array([[-0.17,  0.05,  0.03, -0.09, -0.36,  0.12],
       [ 0.07, -0.42,  0.14, -0.22, -0.15,  0.18],
       [ 0.08, -0.11, -0.53, -0.04,  0.80, -0.05],
       [-0.14, -0.03,  0.36, -0.06,  0.28,  0.00],
       [-0.25,  0.27, -0.48,  0.22, -0.60, -0.12],
       [ 0.08,  0.52,  0.29,  0.53,  0.07, -0.41],
       [-0.29, -0.13, -0.33, -0.36, -0.17, -0.21],
       [ 0.33,  0.01,  0.08,  0.03, -0.07,  0.35],
       [ 0.39, -0.02,  0.07,  0.15, -0.12,  0.38]])
->
array([[ 0.08,  0.52,  0.29,  0.53,  0.07, -0.41],
       [-0.25,  0.27, -0.48,  0.22, -0.60, -0.12],
       [-0.17,  0.05,  0.03, -0.09, -0.36,  0.12],
       [ 0.33,  0.01,  0.08,  0.03, -0.07,  0.35],
       [ 0.39, -0.02,  0.07,  0.15, -0.12,  0.38],
       [-0.14, -0.03,  0.36, -0.06,  0.28,  0.00],
       [ 0.08, -0.11, -0.53, -0.04,  0.80, -0.05],
       [-0.29, -0.13, -0.33, -0.36, -0.17, -0.21],
       [ 0.07, -0.42,  0.14, -0.22, -0.15,  0.18]])

array([[ 0.63, -0.08,  0.29,  0.15, -0.35,  0.75],
       [-0.39,  0.12, -0.43, -0.09, -0.82, -0.07],
       [-0.18,  0.07, -0.33, -0.03, -0.70,  0.10],
       [ 0.18, -0.04,  0.04,  0.01, -0.35,  0.35],
       [-0.16,  0.00, -0.32, -0.06, -0.14, -0.08],
       [ 0.08, -0.05, -0.14,  0.00,  0.10,  0.09]])
->
array([[-0.39,  0.12, -0.43, -0.09, -0.82, -0.07],
       [-0.18,  0.07, -0.33, -0.03, -0.70,  0.10],
       [-0.16,  0.00, -0.32, -0.06, -0.14, -0.08],
       [ 0.18, -0.04,  0.04,  0.01, -0.35,  0.35],
       [ 0.08, -0.05, -0.14,  0.00,  0.10,  0.09],
       [ 0.63, -0.08,  0.29,  0.15, -0.35,  0.75]])

array([[-0.07,  0.03, -0.23,  0.30, -0.30, -0.19, -0.05,  0.09,  0.16,
         0.32],
       [ 0.06,  0.10, -0.51,  0.21,  0.31, -0.49,  0.13, -0.06, -0.36,
         0.26],
       [ 0.26, -0.11,  0.02,  0.30,  0.14, -0.01,  0.35, -0.38, -0.32,
         0.34],
       [-0.40, -0.02,  0.59,  0.09,  0.30,  0.28, -0.26, -0.32,  0.21,
         0.04],
       [-0.31, -0.01,  0.13, -0.20,  0.17,  0.10, -0.33,  0.36, -0.27,
        -0.26]])
->
array([[ 0.06,  0.10, -0.51,  0.21,  0.31, -0.49,  0.13, -0.06, -0.36,
         0.26],
       [-0.07,  0.03, -0.23,  0.30, -0.30, -0.19, -0.05,  0.09,  0.16,
         0.32],
       [-0.31, -0.01,  0.13, -0.20,  0.17,  0.10, -0.33,  0.36, -0.27,
        -0.26],
       [-0.40, -0.02,  0.59,  0.09,  0.30,  0.28, -0.26, -0.32,  0.21,
         0.04],
       [ 0.26, -0.11,  0.02,  0.30,  0.14, -0.01,  0.35, -0.38, -0.32,
         0.34]])

array([[ 0.54, -0.03, -0.19],
       [ 0.14, -0.09,  0.08],
       [-0.05,  0.65, -0.27],
       [-0.38, -0.38,  0.40],
       [ 0.48, -0.25,  0.03],
       [-0.33,  0.23, -0.13],
       [ 0.29, -0.76,  0.33],
       [-0.15,  0.48, -0.19],
       [ 0.17,  0.39, -0.26],
       [-0.29, -0.39,  0.40],
       [ 0.07,  0.67, -0.33]])
->
array([[ 0.07,  0.67, -0.33],
       [-0.05,  0.65, -0.27],
       [-0.15,  0.48, -0.19],
       [ 0.17,  0.39, -0.26],
       [-0.33,  0.23, -0.13],
       [ 0.54, -0.03, -0.19],
       [ 0.14, -0.09,  0.08],
       [ 0.48, -0.25,  0.03],
       [-0.38, -0.38,  0.40],
       [-0.29, -0.39,  0.40],
       [ 0.29, -0.76,  0.33]])

array([[ 0.13,  0.26, -0.07],
       [ 0.16,  0.00,  0.10],
       [ 0.60,  0.35, -0.22],
       [-0.64, -0.33,  0.44],
       [-0.40, -0.54, -0.05],
       [-0.12,  0.20, -0.09]])
->
array([[ 0.60,  0.35, -0.22],
       [ 0.13,  0.26, -0.07],
       [-0.12,  0.20, -0.09],
       [ 0.16,  0.00,  0.10],
       [-0.64, -0.33,  0.44],
       [-0.40, -0.54, -0.05]])

array([[-0.36,  0.12,  0.35],
       [ 0.01, -0.42, -0.31],
       [ 0.07, -0.30, -0.20],
       [-0.38,  0.49, -0.40],
       [ 0.48, -0.28, -0.50],
       [ 0.01, -0.27, -0.40],
       [ 0.09, -0.38, -0.38],
       [ 0.13, -0.33, -0.33],
       [-0.70, -0.14,  0.23],
       [-0.44,  0.00, -0.58],
       [-0.76, -0.09,  0.13]])
->
array([[-0.38,  0.49, -0.40],
       [-0.36,  0.12,  0.35],
       [-0.44,  0.00, -0.58],
       [-0.76, -0.09,  0.13],
       [-0.70, -0.14,  0.23],
       [ 0.01, -0.27, -0.40],
       [ 0.48, -0.28, -0.50],
       [ 0.07, -0.30, -0.20],
       [ 0.13, -0.33, -0.33],
       [ 0.09, -0.38, -0.38],
       [ 0.01, -0.42, -0.31]])

array([[-0.23, -0.34, -0.30,  0.67, -0.24],
       [-0.34,  0.01,  0.14, -0.01,  0.02],
       [-0.32, -0.05,  0.25, -0.04, -0.10],
       [ 0.13,  0.00,  0.53,  0.06, -0.22],
       [-0.16,  0.36, -0.35, -0.27,  0.59],
       [ 0.08, -0.24, -0.37, -0.39, -0.13],
       [ 0.27, -0.25, -0.24,  0.47, -0.17],
       [-0.08,  0.16,  0.52,  0.18, -0.07],
       [-0.29, -0.23,  0.09,  0.47, -0.31],
       [ 0.12, -0.33,  0.17,  0.05, -0.44]])
->
array([[-0.16,  0.36, -0.35, -0.27,  0.59],
       [-0.08,  0.16,  0.52,  0.18, -0.07],
       [-0.34,  0.01,  0.14, -0.01,  0.02],
       [ 0.13,  0.00,  0.53,  0.06, -0.22],
       [-0.32, -0.05,  0.25, -0.04, -0.10],
       [-0.29, -0.23,  0.09,  0.47, -0.31],
       [ 0.08, -0.24, -0.37, -0.39, -0.13],
       [ 0.27, -0.25, -0.24,  0.47, -0.17],
       [ 0.12, -0.33,  0.17,  0.05, -0.44],
       [-0.23, -0.34, -0.30,  0.67, -0.24]])

array([[-0.53, -0.23,  0.33, -0.03,  0.05,  0.44],
       [-0.14,  0.33, -0.45, -0.11,  0.60,  0.29],
       [-0.24,  0.37, -0.29, -0.04,  0.46, -0.16],
       [ 0.38,  0.38, -0.49,  0.20, -0.03,  0.05],
       [ 0.16, -0.44, -0.35, -0.13,  0.39, -0.08],
       [ 0.31,  0.11,  0.37, -0.18,  0.71, -0.33]])
->
array([[ 0.38,  0.38, -0.49,  0.20, -0.03,  0.05],
       [-0.24,  0.37, -0.29, -0.04,  0.46, -0.16],
       [-0.14,  0.33, -0.45, -0.11,  0.60,  0.29],
       [ 0.31,  0.11,  0.37, -0.18,  0.71, -0.33],
       [-0.53, -0.23,  0.33, -0.03,  0.05,  0.44],
       [ 0.16, -0.44, -0.35, -0.13,  0.39, -0.08]])

array([[-0.69, -0.54, -0.20,  0.74,  0.45],
       [-0.17,  0.56, -0.83, -0.57,  0.66],
       [-0.63, -0.13,  0.69, -0.18, -0.47]])
->
array([[-0.17,  0.56, -0.83, -0.57,  0.66],
       [-0.63, -0.13,  0.69, -0.18, -0.47],
       [-0.69, -0.54, -0.20,  0.74,  0.45]])
